Each row is followed by its group and then its class within the group.
[ 0.42  0.24 -0.86  0.12  0.16 -0.68 -0.43  0.27  0.98  0.35  0.63 -1.34
 -0.96  6.55  5.34  0.02 -0.24  1.14 -0.94  2.03  0.34 -0.21  1.28 -0.25
 -0.97  3.17  4.44  0.38 -1.17 -8.16 -1.62  0.03  0.64 -0.25 -1.21 -0.98
 -0.66  1.36  0.54  0.57  0.59] : U:kolef
[ 1.05 -1.20 -0.73 -1.37  0.57 -0.65 -0.40 -0.16  0.67 -0.54 -0.24 -1.80
 -0.12  4.71  3.43  0.32 -0.06 -0.26 -1.43  1.71  1.37  0.15  0.06 -0.15
  1.20  1.43  3.36  0.52  0.09 -6.48 -2.38  1.90  1.34  0.35 -0.96 -1.56
 -1.40  1.32  0.79 -0.13 -1.02] : U:Gabok
[ 0.45 -0.12 -1.17  0.03 -0.54 -1.29  0.50  1.67  1.60 -0.07  0.39  0.31
  0.06  8.19  3.70  1.79 -0.47 -0.76  0.67  1.71 -0.11  1.29  1.27  2.92
  1.46  2.62  1.39 -0.62  0.31 -8.19 -1.22  0.03  0.29 -0.60 -1.33 -2.06
  0.38 -0.11 -1.25 -0.35 -1.50] : P:Rov
[-2.03  0.83 -0.53 -0.69  0.24 -1.80 -1.50  1.01 -0.36 -0.21  0.29 -0.18
  0.73  6.06  0.64  0.71 -0.46  0.25  1.30  0.12  0.10  0.54  0.89  1.85
  0.60  2.39  0.18  0.12 -0.24 -6.43  0.42 -0.43  0.68  0.38 -0.20  0.67
 -0.11 -0.17 -1.74  0.47 -0.10] : P:Rov
[ 0.24 -0.23  0.10 -1.33  0.32 -0.38 -1.49  1.07  0.33  0.39 -0.06 -0.54
 -1.98  6.27  0.24  0.58 -0.44  0.54 -0.25  1.00  0.02  0.31  1.12 -0.06
 -0.07  2.15  0.33  0.35 -0.57 -7.12 -1.16 -0.61  0.00  0.09 -0.83 -0.42
  0.46 -0.81 -0.46 -0.16 -0.43] : B:gefu
[ 0.61  0.18 -0.40  1.95 -1.53 -0.10 -0.03 -0.79  1.33 -0.41  1.28 -0.69
 -1.06  3.50  2.34 -2.29  0.47 -0.16 -0.30  2.54 -0.08  0.71 -0.19  0.34
 -0.57  3.53  1.15  0.33  0.54 -2.43 -1.21  0.12  0.82 -0.20 -1.33 -1.39
  0.77 -0.66 -0.75  0.30  0.43] : U:Gabok
[-0.48  0.43 -0.55 -0.56  0.66 -1.73 -1.05  0.63  0.30 -0.67  0.39  0.09
 -0.85  6.33  3.04  1.71  0.13 -0.46 -0.77  0.34 -0.21 -0.64  0.26  0.09
  0.66  2.78  1.29  0.27  0.82 -8.16 -1.20 -1.65  0.86  0.11  1.37  1.29
 -0.08 -1.00 -0.50 -1.38 -0.10] : B:Tos
[ 0.74  0.44 -1.48 -0.08 -0.19  0.72 -0.64  0.91  2.50 -2.59  0.04 -0.05
  0.91  1.72  2.87  1.08 -0.37 -4.38 -0.09 -1.25  0.38  0.52  0.50  1.43
 -0.66  0.82  2.70  0.22 -0.01 -6.06 -1.87 -0.45  0.89 -0.61  0.07 -0.35
  1.42 -0.37  0.98  0.07 -0.91] : F:gol
[-0.80 -1.09  5.13  0.58 -1.68 -0.89  0.19  0.30  0.99 -0.15  0.87  0.67
 -0.99  5.20  0.53 -0.36 -0.27 -0.05  0.54  0.55  0.26  1.06  0.63  1.14
  0.75  1.32  0.66 -0.92 -0.03 -4.09 -0.35  0.18  0.81 -1.00 -0.29  1.29
  1.29 -1.03 -0.11 -0.06 -0.93] : P:Rov
[ 1.13  0.09  1.42 -0.48 -0.54  0.51  0.65  1.87  0.37 -1.09  0.14  0.09
 -0.08  0.15  1.94  2.63  1.05 -1.68  1.07 -0.55 -1.08 -0.83 -1.76  0.12
  1.04 -0.16  2.62 -0.05  0.01 -5.88 -1.60  0.96 -1.38 -0.92 -1.00 -1.58
  0.25 -0.14 -0.25  0.35  0.08] : F:Soz
[-2.19  0.00 -0.97  0.85 -1.14 -0.44 -1.15  1.04  0.74 -0.53  1.37 -0.40
  0.09  2.78  2.94  1.29 -0.39  0.28 -0.85 -0.56 -0.38  1.06  0.29  0.56
 -0.99  2.06  2.58  0.13  3.19 -5.82 -2.57 -0.79  1.32 -1.15 -0.61 -0.81
  1.24 -0.22  0.54  1.41 -0.50] : F:gol
[-1.04  0.72 -1.20  0.37 -1.32 -0.90  0.09  1.49  0.25 -0.38  1.74  0.38
 -0.38  4.98  1.45 -0.95  0.69 -0.65  0.40 -0.37 -0.04  0.81  1.43 -0.13
 -0.05  1.81  0.79  0.30 -1.47 -5.13  0.21  0.83  2.95 -0.78 -0.41 -0.78
 -0.41 -0.64  1.08  0.32 -0.26] : P:rap
[ 1.42 -0.49 -0.95  0.26 -0.06 -1.37  0.50  1.19  0.37 -0.52  1.23 -0.59
  1.40  6.90  2.30  1.43  0.21 -0.22 -0.04  5.45  1.01  0.15  0.09 -0.14
  1.12  2.36  1.34 -0.10 -0.54 -4.51 -1.31  0.61  1.29 -0.60 -0.65  0.12
  0.23  0.17  0.98 -0.54 -1.05] : P:rap
[ 0.18  0.05 -1.75 -1.69  1.49 -1.23 -0.31  0.96  0.24 -0.16 -0.21  0.65
 -0.01  7.31  1.82  1.45  0.44 -0.21  4.23  1.52 -0.38  1.13 -0.11 -0.91
 -0.44  2.87  1.18 -0.21 -0.04 -5.77 -0.31 -2.32  0.72  0.49  0.54  0.81
 -0.38 -4.77  1.28 -0.02  1.20] : B:Tos
[ 0.69  0.61 -0.88 -0.87  0.58 -0.94 -0.04  0.94  0.57 -0.13  0.27 -0.05
  0.45  8.19  3.79  3.76 -0.08 -0.44 -1.35  0.58 -0.20  0.46  0.95  0.67
  0.90  2.35  1.66 -0.80  0.44 -8.19 -1.68  2.74  0.99  0.45 -0.86 -0.72
  0.31 -0.88  0.37  0.20 -0.89] : B:Tos
[-0.66 -0.68 -0.56  0.11  1.86 -1.75  1.38  1.55 -0.96 -0.41  1.48 -0.50
 -0.54  4.65  2.39 -0.55  0.55 -1.55 -0.07  0.81 -0.02  0.28  0.77  0.10
  0.76  2.73  1.19  0.10  1.49 -7.55 -0.46  0.12  1.58 -0.22  0.20  0.62
  0.11 -1.24 -0.73  0.28 -1.05] : P:rap
[ 1.15 -0.13 -0.39  0.19 -0.91  0.40  0.27  1.51 -0.06 -0.50  0.66 -0.55
  0.20  0.77  1.28  1.83 -1.92 -1.54 -0.07  0.45 -0.46  0.32 -1.60  1.64
 -0.90  0.40  2.06  1.59  0.32 -5.02 -0.53 -0.62  1.73 -1.55  0.43 -0.92
 -0.07 -0.21  0.53  0.95 -0.20] : F:gol
[ 1.41 -0.23 -0.77 -0.24  0.96 -1.31  0.22  0.45  0.64 -0.38  2.95 -0.58
 -0.15  5.65  2.59  0.22  0.18 -0.08 -1.10  0.73  0.45  0.35  0.25  0.52
 -0.44  2.71  2.92  0.53 -0.05 -4.73 -0.93 -0.70  1.49  0.52 -1.26 -0.79
 -1.18  1.69  0.27  0.45 -0.24] : U:Gabok
[-1.34 -0.72 -1.10 -2.43  0.10 -1.24  0.35  0.24  0.85  0.37 -0.05  1.15
 -0.09  6.01  1.74  1.65  1.45  1.36 -1.73  0.92 -0.47  0.21  0.52  0.94
  0.77  2.11  1.30  0.79 -0.52 -8.19 -1.20 -0.43  0.60 -0.01  0.91 -1.43
 -0.61 -0.38 -0.48  0.39  0.11] : B:gefu
[-0.40  0.72 -1.15 -0.94  0.05 -1.02  0.66 -0.64 -0.19 -0.45  0.05  0.57
 -0.05  6.18  1.72  0.33 -0.18 -2.11  0.13  0.81 -0.49 -0.12  0.72 -0.30
 -0.71  1.17  0.95  0.34  1.28 -4.82 -0.23  0.07  0.96  0.85  1.46 -0.57
 -0.84 -0.78  0.59  0.00 -0.50] : B:gefu
[ 0.92 -0.84  1.13 -1.27 -0.66 -0.68  0.52 -1.31 -0.04  0.10 -0.01 -3.44
 -0.86  4.21  1.62 -0.55  1.94  0.68  0.08  3.04  1.05  0.52  0.69  0.68
  0.70  0.42  1.60  0.08 -1.14 -5.04 -0.64  0.51  0.48 -0.03 -0.36 -1.16
 -0.53  1.30 -0.17  1.00 -0.38] : U:kolef
